Below are the code and all the weights of a small trained network. Each question names an input and a target symbol and asks about switching units off, where a switched-off unit gives its printed mean instead of its output.

import numpy as np


def w(rows, s, z=0):
    codes = np.array(rows[::2]) - 128.0
    scale = np.full(codes.shape[1], s)
    scale[-1] = z or s
    return codes * scale


def f(y):
    return y / 2 * (1 + np.tanh(0.7978845608 * (y + 0.044715 * y**3)))


def softmax(a):
    e = np.exp(a - a.max(-1, keepdims=True))
    return e / e.sum(-1, keepdims=True)


def log_softmax(a):
    a = a - a.max(-1, keepdims=True)
    return a - np.log(np.exp(a).sum(-1, keepdims=True))


def net(x, mask):
    ids = ['ΣΦΩαβεζηθλμξπτ'.index(c) for c in x.split()]
    T = len(ids)
    res = E[ids] + P[:T]
    u = 0
    for l in range(2):
        q, k, v = (res @ M[l].T for M in (Q, K, V))
        z = softmax(np.where(np.tri(T) > 0, q @ k.T / 3**0.5, -1e9)) @ v
        res = res + np.where(mask[u], z, O[l][:, -1]) @ O[l][:, :-1]
        u += 1
        y = f(res @ A[l][:, :-1].T + A[l][:, -1])
        res = res + np.where(mask[u : u + 12], y, B[l][:, -1]) @ B[l][:, :-1]
        u += 12
    return log_softmax(res[-1] @ U[:, :-1].T + U[:, -1])


Q, K, V, O, A, B = {}, {}, {}, {}, {}, {}
E = w([
[99,162,134,147,127,51,181,172,111,135,210],'Σ',
[207,135,155,103,151,114,93,85,204,169,163],'Φ',
[144,140,120,139,85,108,110,110,147,151,97],'Ω',
[195,149,143,112,140,198,121,60,130,183,123],'α',
[29,71,52,3,124,158,155,120,178,99,167],'β',
[127,46,156,148,122,77,64,142,166,93,106],'ε',
[110,88,138,164,59,199,108,126,50,138,106],'ζ',
[166,99,134,112,71,142,45,71,150,149,87],'η',
[156,171,135,122,92,51,128,119,164,192,210],'θ',
[152,151,146,134,146,203,172,85,77,147,60],'λ',
[62,116,150,171,108,120,167,175,63,108,128],'μ',
[178,159,137,123,196,119,167,103,146,162,121],'ξ',
[130,88,157,150,150,84,139,193,178,115,224],'π',
[105,166,138,133,120,109,195,108,99,149,76],'τ',
],0.0061)
P = w([
[129,123,171,135,106,143,155,132,142,144,117],'0',
[99,161,99,191,157,129,110,78,115,143,135],'1',
[172,136,161,61,51,138,154,173,123,143,102],'2',
[83,81,160,159,136,134,162,52,149,219,120],'3',
[162,149,254,146,30,112,178,94,126,77,135],'4',
[140,174,48,124,183,117,71,133,53,140,120],'5',
[118,53,142,67,87,132,194,122,150,247,107],'6',
[125,92,237,184,81,94,174,20,130,139,130],'7',
],0.0033)
Q[0] = w([
[127,56,126,3,76,141,189,180,144,170,117],'L0H0',
[164,126,235,126,48,122,199,92,176,51,135],'L0H0',
[196,195,95,102,126,138,92,209,88,66,112],'L0H0',
],0.043)
K[0] = w([
[73,175,16,95,190,133,63,104,106,82,142],'L0H0',
[41,64,78,100,153,140,154,100,171,204,121],'L0H0',
[105,147,165,255,151,114,121,68,139,138,142],'L0H0',
],0.045)
V[0] = w([
[203,209,132,117,158,189,193,63,95,205,96],'L0H0',
[58,195,136,171,150,55,249,185,88,123,182],'L0H0',
[209,156,141,106,172,23,101,117,239,156,201],'L0H0',
],0.015)
O[0] = w([
[90,254,106,167,140,183,85,184,163,132,117,206],'L0H0',
[43,111,189,192,163,144,168,29,163,209,140,253],'L0H0',
[154,69,37,207,65,146,183,158,207,126,107,21],'L0H0',
],0.0091,0.0048)
A[0] = w([
[110,162,98,188,78,152,114,137,199,99,86,31],'L0N0',
[208,65,79,166,79,100,153,147,96,123,134,129],'L0N1',
[40,100,48,27,131,161,138,64,175,21,160,73],'L0N2',
[120,188,88,100,103,141,87,183,178,115,122,87],'L0N3',
[183,71,100,118,211,89,223,118,65,77,20,69],'L0N4',
[53,61,152,184,125,116,102,177,48,91,81,171],'L0N5',
[148,202,62,122,61,16,107,62,67,156,102,212],'L0N6',
[125,104,151,127,63,89,1,115,155,156,73,255],'L0N7',
[154,123,148,87,157,107,90,157,85,97,112,49],'L0N8',
[216,102,99,145,141,249,123,64,37,127,138,106],'L0N9',
[193,35,149,114,194,98,48,138,174,132,147,113],'L0N10',
[173,114,108,170,155,143,143,207,147,116,100,204],'L0N11',
],0.011,0.0043)
B[0] = w([
[83,107,22,9,189,117,130,99,123,242,175,242],'L0N0',
[202,68,167,141,177,120,190,209,81,169,120,185],'L0N1',
[120,46,149,33,136,148,105,147,170,78,50,110],'L0N2',
[120,94,135,219,187,94,82,59,71,37,96,255],'L0N3',
[46,147,118,163,225,98,72,137,156,165,54,149],'L0N4',
[94,129,96,117,131,180,198,137,69,120,115,214],'L0N5',
[153,191,178,88,60,87,154,135,98,160,97,188],'L0N6',
[188,188,154,130,124,162,189,112,105,136,95,180],'L0N7',
[157,120,117,86,181,146,123,135,84,114,153,162],'L0N8',
[149,75,148,150,104,203,68,111,101,151,116,134],'L0N9',
[216,98,147,133,150,140,173,122,118,103,168,131],'L0N10',
[180,153,126,112,74,110,162,86,108,88,136,220],'L0N11',
],0.013,0.0049)
Q[1] = w([
[113,158,128,79,119,116,158,85,67,135,155],'L1H0',
[61,117,124,108,70,175,104,183,222,94,136],'L1H0',
[135,64,114,67,6,131,36,183,201,11,115],'L1H0',
],0.027)
K[1] = w([
[115,96,155,84,147,189,145,160,150,186,118],'L1H0',
[225,157,114,157,152,92,182,89,165,98,135],'L1H0',
[232,125,51,194,143,103,169,140,4,97,172],'L1H0',
],0.023)
V[1] = w([
[97,154,123,138,131,96,121,139,127,99,94],'L1H0',
[154,252,131,210,168,146,186,65,44,251,167],'L1H0',
[92,137,132,162,134,120,119,117,109,186,127],'L1H0',
],0.0043)
O[1] = w([
[129,125,117,136,112,122,113,146,127,143,155,125],'L1H0',
[111,216,83,113,116,201,231,3,167,51,121,251],'L1H0',
[136,125,125,123,107,163,165,105,138,107,120,169],'L1H0',
],0.0035,0.015)
A[1] = w([
[129,127,165,128,139,9,88,163,174,114,220,59],'L1N0',
[124,95,111,163,97,143,176,118,198,147,108,41],'L1N1',
[56,106,101,134,112,88,118,244,99,83,199,78],'L1N2',
[217,116,164,127,123,143,12,119,208,158,170,71],'L1N3',
[112,178,118,183,121,201,148,157,203,140,124,114],'L1N4',
[84,185,152,158,136,149,74,154,140,129,67,129],'L1N5',
[143,157,79,153,36,137,137,128,155,85,136,253],'L1N6',
[163,126,157,110,108,130,150,109,165,163,202,146],'L1N7',
[116,105,115,108,32,110,102,143,119,218,106,97],'L1N8',
[188,100,105,125,126,126,101,99,114,105,114,24],'L1N9',
[97,99,68,165,63,138,142,85,177,144,144,115],'L1N10',
[133,194,105,72,134,148,108,111,129,106,154,27],'L1N11',
],0.013,0.0056)
B[1] = w([
[190,127,130,146,91,104,167,104,247,162,201,136],'L1N0',
[141,106,104,163,51,166,102,120,147,66,180,161],'L1N1',
[77,84,195,132,95,141,165,37,128,122,98,134],'L1N2',
[137,104,16,125,173,89,107,51,41,73,79,130],'L1N3',
[89,123,142,111,60,23,96,196,144,151,140,187],'L1N4',
[103,128,101,128,200,143,193,182,171,91,118,197],'L1N5',
[166,172,92,139,77,188,85,101,194,183,47,161],'L1N6',
[86,131,114,137,125,156,199,134,85,93,125,188],'L1N7',
[99,220,130,105,119,179,72,161,144,84,137,141],'L1N8',
[61,133,135,118,86,71,136,146,129,118,131,165],'L1N9',
[199,150,208,113,213,63,108,115,136,114,154,211],'L1N10',
[111,58,114,147,104,154,59,170,127,148,175,246],'L1N11',
],0.015,0.011)
U = w([
[147,127,212,175,58,87,111,99,176,96,183,39],'Σ',
[138,84,18,89,119,66,188,129,108,147,142,4],'Φ',
[220,222,104,143,63,164,117,140,145,155,59,254],'Ω',
[81,128,49,159,93,112,53,88,96,91,106,91],'α',
[137,55,138,3,108,146,116,121,188,40,65,154],'β',
[231,99,193,149,173,120,181,206,99,206,88,73],'ε',
[144,132,169,97,88,204,58,217,58,153,167,132],'ζ',
[163,194,163,110,104,81,101,152,55,51,81,57],'η',
[186,212,66,90,85,159,171,146,146,74,196,65],'θ',
[111,134,119,176,207,169,89,161,124,53,96,73],'λ',
[26,159,217,118,151,178,180,4,80,176,116,224],'μ',
[176,108,76,112,208,90,81,87,181,220,151,170],'ξ',
[141,2,76,224,86,168,176,126,175,152,159,129],'π',
[64,189,120,93,123,83,141,221,207,205,117,177],'τ',
],0.0035,0.0037)

Each question gives the input, a string of symbols that net reads in full, and the target symbol t.
The units are the heads (3 rows each of Q, K, V and O) and the neurons (one row each of A and B). Each row of codes is followed by its name. A weight is (code - 128) times the scale printed after its matrix; where a second scale follows, it is the last column's (O, A, B and U).
mask holds one flag per unit, layer by layer, with each layer's heads first. A switched-off unit (its flag False) gives its mean, the last column of its rows in O or B, instead of its output. The means were averaged over made-up inputs and are rounded, as every weight is.
A unit's drop is (log p(t) with every unit on - log p(t) with that unit switched off) / (log p(t) with every unit on - log p(t) with every unit switched off).
The circuit of an input: a set's keep is (log p(t) with only the set's units on - log p(t) with every unit switched off) / (log p(t) with every unit on - log p(t) with every unit switched off). Starting from the 12 units with the biggest drops (on a tie, the unit counted first), units are removed one at a time, each time the one whose removal leaves the highest keep (on an exact tie, the one counted first), for as long as the keep stays at least 0.8.
units of the circuit, in order: the units of the circuit, biggest drop first
unit that matters most: the unit with the biggest drop
top k neurons: the k neurons with the biggest drops, biggest first
k most important neurons of layer l: the k neurons of layer l with the biggest drops, biggest first
input Φ ξ ξ μ λ ξ, target λ: units of the circuit, in order -> L0H0; L0N3; L1N5
input θ τ τ μ Σ ξ Φ μ, target Φ: top 4 neurons -> L0N0; L0N1; L0N3; L0N11
input α θ μ μ ε τ, target ε: top 2 neurons -> L0N1; L0N4
input μ λ λ π ξ, target π: top 2 neurons -> L0N1; L1N1
input μ β τ μ μ τ π, target π: top 2 neurons -> L1N0; L0N2
input Ω π π Σ, target π: units of the circuit, in order -> L0H0; L1N1
input ζ μ Φ μ, target Φ: units of the circuit, in order -> L0N0; L0H0; L0N11
input λ τ ζ, target τ: unit that matters most -> L1N4
input Σ μ ξ α μ ζ, target μ: units of the circuit, in order -> L0H0; L1N11
input ξ ξ η, target ξ: units of the circuit, in order -> L0H0; L0N0; L1N10
input ε Ω τ Φ τ, target Φ: 4 most important neurons of layer 0 -> L0N0; L0N1; L0N3; L0N11
input μ μ μ ζ π, target ζ: units of the circuit, in order -> L0H0; L1N11; L0N8
input β λ λ μ μ τ ξ, target ξ: 4 most important neurons of layer 0 -> L0N2; L0N4; L0N10; L0N5
input μ α μ, target α: 2 most important neurons of layer 0 -> L0N3; L0N0
input μ μ μ μ π μ λ λ, target λ: most important neuron of layer 1 -> L1N5
input β μ μ μ ξ, target ξ: 2 most important neurons of layer 0 -> L0N2; L0N4
input μ ε τ θ π, target θ: top 2 neurons -> L0N0; L1N1
input λ Φ μ μ π ε Σ μ, target Σ: 3 most important neurons of layer 1 -> L1N10; L1N1; L1N4
input μ ξ μ, target ξ: top 2 neurons -> L0N0; L1N10
input ζ μ ξ β, target β: unit that matters most -> L0N2
input μ π μ, target π: top 2 neurons -> L0N1; L1N1
input θ μ μ μ λ ξ ζ, target ξ: 2 most important neurons of layer 0 -> L0N0; L0N3
input ξ Φ ζ μ ξ Σ, target ξ: top 2 neurons -> L0N0; L1N10
input η λ Σ τ μ, target τ: top 2 neurons -> L1N4; L0N3
input μ Σ λ τ τ η, target τ: 2 most important neurons of layer 1 -> L1N4; L1N5
